Below are the code and all the weights of a small trained network. Each question names an input and a class and asks about switching units off, where a switched-off unit gives its printed mean instead of its output.

import numpy as np


def w(rows, s, z=0):
    codes = np.array(rows[::2]) - 128.0
    scale = np.full(codes.shape[1], s)
    scale[-1] = z or s
    return codes * scale


def norm(h):
    return h / np.sqrt((h * h).mean(-1, keepdims=True) + 1e-5)


def f(y):
    return y / 2 * (1 + np.tanh(0.7978845608 * (y + 0.044715 * y**3)))


def log_softmax(a):
    a = a - a.max(-1, keepdims=True)
    return a - np.log(np.exp(a).sum(-1, keepdims=True))


def net(x, mask):
    res = np.array(x, float).reshape(1, 3) / 4 @ E
    u = 0
    for l in range(3):
        y = f(norm(res) @ A[l][:, :-1].T + A[l][:, -1])
        res = res + np.where(mask[u : u + 4], y, B[l][:, -1]) @ B[l][:, :-1]
        u += 4
    return log_softmax(norm(res)[-1] @ U[:, :-1].T + U[:, -1])


A, B = {}, {}
E = w([
[193,224,58],'x0',
[4,146,6],'x1',
[223,62,2],'x2',
],0.0073)
A[0] = w([
[81,180,139,3],'0.n1',
[254,114,111,41],'0.n2',
[155,128,97,19],'0.n3',
[99,88,136,207],'0.n4',
],0.0087,0.0041)
B[0] = w([
[253,217,200,101],'0.n1',
[128,103,222,252],'0.n2',
[212,26,51,79],'0.n3',
[67,125,197,251],'0.n4',
],0.0045,0.002)
A[1] = w([
[132,101,44,44],'1.n1',
[164,140,11,111],'1.n2',
[134,132,3,1],'1.n3',
[138,187,118,44],'1.n4',
],0.017,0.0048)
B[1] = w([
[7,148,220,184],'1.n1',
[161,67,224,254],'1.n2',
[86,129,249,223],'1.n3',
[107,191,118,145],'1.n4',
],0.012,0.0059)
A[2] = w([
[91,133,192,71],'2.n1',
[199,93,154,53],'2.n2',
[76,64,57,2],'2.n3',
[251,136,158,131],'2.n4',
],0.022,0.0055)
B[2] = w([
[179,118,211,254],'2.n1',
[253,90,69,190],'2.n2',
[42,48,69,145],'2.n3',
[106,108,22,248],'2.n4',
],0.014,0.0095)
U = w([
[51,92,81,131],'0',
[100,251,82,95],'1',
[102,141,229,184],'2',
[106,155,112,3],'3',
[197,92,97,150],'4',
],0.028,0.015)

Each question gives the input, the list of numbers given to net, and the class t.
The units are the neurons (one row each of A and B). Each row of codes is followed by its name. A weight is (code - 128) times the scale printed after its matrix; where a second scale follows, it is the last column's (A, B and U).
mask holds one flag per neuron, layer by layer. A switched-off neuron (its flag False) gives its mean, the last column of its row in B, instead of its output. The means were averaged over made-up inputs and are rounded, as every weight is.
A unit's drop is (log p(t) with every unit on - log p(t) with that unit switched off) / (log p(t) with every unit on - log p(t) with every unit switched off).
The circuit of an input: a set's keep is (log p(t) with only the set's units on - log p(t) with every unit switched off) / (log p(t) with every unit on - log p(t) with every unit switched off). Starting from all 12 units, units are removed one at a time, each time the one whose removal leaves the highest keep (on an exact tie, the one counted first), for as long as the keep stays at least 0.8.
circuit, biggest first: the units of the circuit, biggest drop first
most important unit: the unit with the biggest drop
k most important neurons: the k neurons with the biggest drops, biggest first
k most important neurons of layer l: the k neurons of layer l with the biggest drops, biggest first
drop when u is switched off: that unit's drop, to one decimal
input [2,3,-4], class 1: 4 most important neurons	1.n2; 1.n3; 2.n1; 1.n1
input [-2,1,1], class 0: most important unit	1.n3
input [3,-2,-1], class 1: 2 most important neurons	1.n2; 1.n1
input [0,7,-5], class 0: 4 most important neurons	1.n2; 1.n3; 1.n1; 2.n3
input [2,5,-3], class 1: 2 most important neurons	1.n2; 1.n3
input [-1,5,-2], class 0: 2 most important neurons	1.n3; 1.n2
input [-5,1,1], class 0: 2 most important neurons of layer 1	1.n3; 1.n2
input [-5,0,6], class 2: 2 most important neurons	1.n1; 2.n4
input [3,-1,5], class 2: 2 most important neurons	1.n1; 1.n3
input [8,-1,5], class 2: 3 most important neurons	1.n3; 1.n1; 0.n1
input [-5,6,-2], class 0: 3 most important neurons of layer 1	1.n3; 1.n2; 1.n1
input [-3,5,-1], class 0: drop when 1.n3 is switched off	0.9
input [7,0,-7], class 1: drop when 1.n3 is switched off	0.3
input [4,5,-8], class 1: circuit, biggest first	1.n2
input [4,-3,-3], class 1: drop when 1.n2 is switched off	0.6
